[  8   8 -22  -7 -13  -6   0  -2  -2   1   9   4   1  -6   0  17 -10   8
  -8   5  -5   8]
rapug <75>
[ 4 -7 -8 -4 -7  0  1 -3  0 -4  5  0 -5 -1  0  0  0 -3  7  0 -3 -4]
Zub <76>
[  7   8 -23  -9  -3   9  -6  -3   1 -24  10   5  -1   1  15  -7 -13   2
  -9   2   1   2]
rapug <79>
[ -1   0  -3  -7  -2   8  -3  -3   0  -1  13   1  -5  -2  -1 -10   1  -2
   4   2  -4  -1]
Zub <76>
[  5   6 -23  -4  -9 -23  -4  -1   1 -12   7   0  -4  -8   5 -14  14   4
 -15  -4   0   2]
rapug <75>
[  6  -2   7  -5  -7  28   1 -15  -2  -1   5   5  -3  -6   4   0 -10  -2
   1   4  -1   4]
Zub <71>
[ -4  -6  12  -5  -4   9  -1  -3   4 -15   3   3 -12  -2  -1 -11  -6  -6
   9   0  -5  -1]
Zub <71>
[  2  -4 -14   2  -7  -1   0  -6   2  -4   8   1  -8   0  -5 -16   4  -5
   5   1  -8 -10]
Zub <76>
[ 11   7  -2  -6   0   5  -1  -7  -2 -23  12   4  -7  -1   5  26 -12  -1
   3  -8  -2  -4]
Zub <76>
[  7   4 -18  -6  -5   7  15   1  -3 -18   6   1  -8  -2  18   4  -3  -4
 -19   1   4   1]
rapug <79>
[  8   3 -15  -5  -7  -7   0   3  -2 -19   4   0  -5   6  16   1  14   7
  -8 -10  -2   2]
rapug <79>
[  5   7  17 -11   6 -11  -3  -5  -5   3  14   5 -11  -6  -1  10   3  -3
   3  -1  -3   3]
Zub <71>
[ -2   3   6  -6   3  13  -2  -6   4 -10   9   7  -6   5   2  -8  -4  -3
   3   2   0   5]
Zub <71>
[  4  -1 -14  -7  -7   3  -5   3   1 -10  14   3 -12   1  -2 -15  -5   1
  -4  -1  -3   7]
Zub <71>
[  2  -2  -8  -4  -4 -11  -6  -7   4  -2  15   3  -7   5  -5  -7   5  -6
   0   0  -3   2]
Zub <76>
[  1   2 -15  -3  -5   3 -12  -5   2 -13   9   0 -10   1   9  -2   0 -18
  -5   2   1  -7]
Zub <71>
[ -3   7   1  -3  -5  22  -5  -2   0  -2   1   1  -5   3  -5 -34   3  -2
   3  -6   2   8]
Zub <71>
[  3   3 -30  -8 -16 -22   6   3   3  -8   1  -8 -11  -2  19   0   8  -3
 -11   2   0   5]
rapug <79>
[  6   5 -18  -2  -4 -19   0   2  -5  -8   6  -1  -4  -1   6 -10   5   3
 -10  -1  -8   2]
rapug <79>
[  3  -4 -26  -1 -14   7   7  -9  -2  -3   9   0  -4  -1   0  -9  -7   1
  -1  14  -4   5]
Zub <76>
[  3   4 -15  -7  -8   6   0  -5   2  -2   3   2  -9  -4   6  11  -6   3
 -15  46  -4   8]
rapug <75>
[  7   4 -27  -5  -6  19   3   5   3 -26   9   0  -7   0  11 -13   4   3
 -11  -5   0   4]
rapug <79>
[  6  -1 -19  -1 -10  -4   1   5   0 -18  -4   3   2  -5   3 -12  15  15
  -9   3  -1  -3]
rapug <79>
[  0   7 -23  -5  19 -11   4  11   1  -7   3  -2  -8  -2  11  24  -6  -7
  -8   5  -1   4]
rapug <79>
[ 11  -3  -5  -2  -9 -16   1  -7  -1   9   7   0 -14  -1   9   1  -2  -3
   9  12  -1   6]
Zub <76>
[  6   5 -14   0  -2 -14   1   6  -2 -11   3  -1  -5  -1   9  11   1   2
  -6  -1  -1  -3]
rapug <79>

[ 12   7   8  -3   8   1  -1   2   8  12  -1  -2  -2   2   5 -29  -9  13
  -1  11  -9   4]
M W
[  2   7  -3   2   1  -5   3   0   8   3  -1  -1  -3 -16 -14 -15 -10  17
  -1   6  -5   2]
M P
[ -2   1  28  -7  -1   1   1   2  -1  -5   0   2   2  12  -8  -8   0  11
  -2 -17  -1  -4]
K B
[  0   5  13   4   2  -4   1   5   4  -5   0   0   4  -9  -5   2   1  24
  -4 -22 -21  -3]
T D
[  5   1   6  -1   1  -4  -2   2   7 -15   0  -2   5  -7 -18  -6   2  28
  -7 -13 -15  -2]
T J
[  1   6   9  14   3  -5   4   3   9  -3   3   3   4   2   5   4   1  -6
   3 -15  -6   0]
G C
[  1   1  -8   7  -5 -10  -2  -2  12   0  -2   4  -8  -3  -8 -25   2  16
   2  -5  -4   0]
M P
[  1   4   5   0   1  -5   2  -1   2   4  -2  -1  -5   2 -12 -22  -9   8
   0   3   2   5]
M W
[ -6   5  20   2   4  -2   4  -3   2 -11   0  -3   9  -1   2  15   2  18
  -2 -14  -6  -4]
T V
[  0   8  18  22  -1 -12   6   0  10  -8   3   7   5   8  -1  -6   2   3
  -1 -29 -10  -5]
G C
[ -6   3  14   9  -6  -4   4   2   1 -11   0  -1   2  -2   3  14   5  22
  -2 -28 -15  -4]
T V
[  0   0 -10  12  -4  -8  -1  -3  12   6  -1  -2  -5 -11 -10 -14   5  23
   0   4  -8   3]
M P
[  6  -3  -2   6   3  -7  -1  -2   5  -6  -3  -1   5  -9 -13   1   0  29
  -2 -13 -17  -3]
T D
[  6   0 -10   7   1  -4   2   1   0  -6  -2  -1   3 -13  -8   1   1  24
  -4  -5 -24  -2]
T D
[  0   2   3  15   0  -1   4  -2   2  -2   0   0   4 -13  -9  -1   2  30
  -3 -22 -16  -1]
T D
[-10   9  29  27  -6  -9   6   3   4   0  -1   2   6   7  -3   4   1 -19
   2 -14  -8  -2]
G C
[  3  12  16  -1  -7   2  -1   2   3  -6   0   4  -6  -6 -16 -25   2  18
  -1  -1  -6   0]
M P
[-2 14 11 16 -9 -8  6 -1  2 -9 -1 -1 -1  6 11  6  4 -8  0 -8 -6 -2]
G R
[-10  -2  21  -3  -1   1   4  -2  -1   1  -3   1  -1   8 -11 -14   0   7
   0 -25  14   2]
K N
[ -4  10  24   2  -1  -1   2   5   1  -4  -1   2   4   4  -2   1   2  -9
  -1  -3  -5 -10]
G R
[  1   2  21  26   2 -11  10  -2   6  -7   1   0   9   8  -7  13   0   7
  -4 -38 -12  -4]
G C

[  2   4   4  -1  -4 -48  -6  -6  10   4  -7  -7   3  11  -5   6  -4  -1
   7   1  -4  -3]
F <51>
[  4   0   3  -2 -10 -28  -9  -6   5   4  -1 -13   0  12  16  -3  -4   4
   1  10   1  -1]
F <51>
[ -5  12  -6   2  -5  31   6   1  -5   3  13  18   2  -6   8  17   3   2
 -18  15 -11  -2]
X <61>
[  7  -3  11  -6  -9 -40 -11  -9   4   8   2  -6   2   9  31  -2  -6   3
  -7   6  -3  -5]
F <51>
[-4  3  2  3 -3  8  6 -7  5  0  0  5  3  0 -4  7 -2 -3  6  7 -9 -1]
E <45>
[  2  -6   8   0  -8 -24  -7 -13   0   1   5 -13   4   6  28   2  -8   2
  10   3   0   2]
F <47>
[ -3   1  11   0   4 -17  -3  -7   0   1  -1   1   2   1 -11   7  -6  -4
   8  -7  -8  -5]
E <62>
[-10   6   4  -1  -3   3   4   0   3  -2   3   0   3   3  -6  10  -3   0
  -8   2  -6  -2]
E <62>
[-6  3  8  1 -6  6 -2 -5  2  2  7 -4  0  1 -8 -2 -2 -1 -5  2 -8 -8]
E <62>
[  4   5  -4  -2   1  14  11   4  -2   1   2  20  -1  -2   5   7   4   2
 -15   6  -5   3]
X <48>
[ 1  1  2 -5 -7 -2 -3 -6 12  3  0 -3  7  4  8  1 -2  3  6 11 -7 -1]
F <47>
[ -6   0  20  -3  -4   0 -14  -8   4   9   2   7  -4   1  -8  -5  -6  -6
   1   2 -19 -19]
E <62>
[  5  -4  10  -6  -8 -30  -4  -8   8   3  -1  -7   4   9  20   2  -7   3
  -5  -4   0   0]
F <51>
[  1  -3   9  -2 -10 -18 -14 -11   5   5   2  -6   4   4   7   1  -5  -2
  15   2  -3  -5]
F <47>
[ 4  8  0  0 -4 18 19 -6  2 -1 -1 18 -2 -3 -8  8  2 -1 -3 -3 -5  1]
X <48>
[  1   5   4  -3   0  -1   4   2  -4   7   1  21  -7  -6   0  20   2  -6
 -12  -5  -8  -5]
X <61>
[ -1  -1  10  -2  -5 -31  -5 -10   6   2   1 -11   6   4   8   6  -7   0
  11   0  -4  -2]
F <47>
[  7  -1   8  -3   6  -3  11 -13   0   1  -3  19   0  -7   8   5   1  -3
   8  -7  -8  -1]
X <48>
[ -1   3  10   1  -6  25   1  -3  -3   7   1  14  -7  -1  -9 -14  -3  -5
 -14   2 -12 -14]
E <62>
[-1  9 -3  1 -8 -4  7 -2 -7  2  6 11 -1 -2 10 28  2  0 -5  0 -1  2]
X <61>
[ 2 10 -5 -3 -3  0  9  1  1  4  7 12  4 -4 -5 10  5  0 -9  3 -3 -2]
X <61>
[  2  10  -2  -2  -7  -7   9   2  -5   5   3  11  -3  -2   6  21   5  -1
 -12   2  -2  -2]
X <61>
[ 3  7  1 -3 -6 -7  7 -6 -5  2  3 14  1 -4 15 30  0  0 -6 -3 -4  4]
X <61>
[ -1  -1   7  -2  -6 -38  -7  -8   4   5   4  -7   6   3  12   5  -2   1
   4   0  -3  -4]
F <47>
[  3  12   0  -2  -4   0   6   2  -2   6   6  14  -2  -3   8  17   6   0
 -14  16 -10  -5]
X <61>
[  0   8  -2   0 -10  39  10   0  -1   5   5  18  -3  -7   6  10   3  -1
 -13  11  -7  -2]
X <48>
[  3  11   5  -2  -5 -13   9  -5  -3   7   4  19  -1  -3   2  23   4  -2
  -9   4  -9  -6]
X <61>
[ -5   1   8   3  -3  16  -1  -2   3   5   1   5  -6   2   4  -3  -6  -4
 -13   9 -15  -8]
E <45>
[  2  -2   6 -10 -11 -24  -9  -6   6   7  -2  -1   3   6  27   8  -8  -1
  -4   5  -4  -2]
F <51>
[ -5   0  18  -2  -3 -20 -16  -9   2   9   1   0  -1   3 -14  -3  -6  -6
   4  -6 -14 -19]
E <45>
[ -8  -1   3   1  -5 -33 -11   2   6   1   0 -19   3  10   6   3  -8  -1
  -1   6  -2  -1]
F <51>
[ -6   5   3   2  -6  -4  -9   2  -2   7   7   3  -2   4   8   2  -1  -1
 -13  14 -11  -8]
E <45>
[-1  5  2 -1  1  7  7  2 -1  0  2 11 -1 -4  4 20  1 -2 -8  3 -9  0]
X <48>
[ -4   6   6  -1  -1   4   5  -7  -2   2   3   9   0  -1  -9   1  -1  -2
  -4   2 -11  -6]
E <62>
[  1   0   1  -2  -1  23   9   2   0   3   2  19  -2  -7  20  13   1  -1
 -13   9 -18   0]
X <48>
[  2  -4   4   0  -7 -28  -8 -14   4   0   5 -14   8   5  29   0  -7   3
  16  13  -2   3]
F <47>
[  3  -2   0  -1  -8 -32  -6  -9   2   0   2 -10   5  11  28   5  -5   4
   3   8   2   7]
F <51>

[ -6  -3   0   1   5   3   0  -4  -3   0  -8   2   1  21   8  -2   7   2
  -9   9  -8 -25]
Y Migug
[ 3 -7  5 -3 -5 -1 26 -5 -1  1  8 -3  4 -4 11 -6  0 32  5  0  2 21]
U dov
[ 37  -9   0 -10   4  -5   8  -8  -4  27   1   7   6   1  -2 -25   3   5
  24 -21   6  -8]
L bedif
[ 36 -24   7 -21   6 -11  17 -14  -5   2   6  -2  -9 -16 -16 -18   7   4
   4 -11  -7  24]
U dov
[ -7   3   0  16   0   3  -6   1   9   2   6  -1   4   4  15   9   4   4
 -11   1   0 -39]
Q Galum
[ -7  -2  11   0  -6   9  -2  19  -1   1 -10   7  -4   4  -4  21   9  -2
  16  12  -8 -27]
Y mogum
[ 12 -11   0 -13  -2  -9   6  -4  -1   8   4   1  -4  -7  13 -20  16   1
  13  -6  -2  -6]
L rona
[ 13 -11   8  -3  -2  13   8 -21   6   6   8   1   3  -6  -1 -19  23   3
   2   3 -27  17]
U dov
[-7 -3  7 -3  4  3  6 -6 -5  9 -4 -5 -1 17  3 -3 21 -5 24  7 -8 -7]
Y Migug
[ -9  -1  -3   6  -8   0   8 -11  -5   1   3  -1   8  -6  14   3 -10   8
  -4  -9  -3   7]
L rona
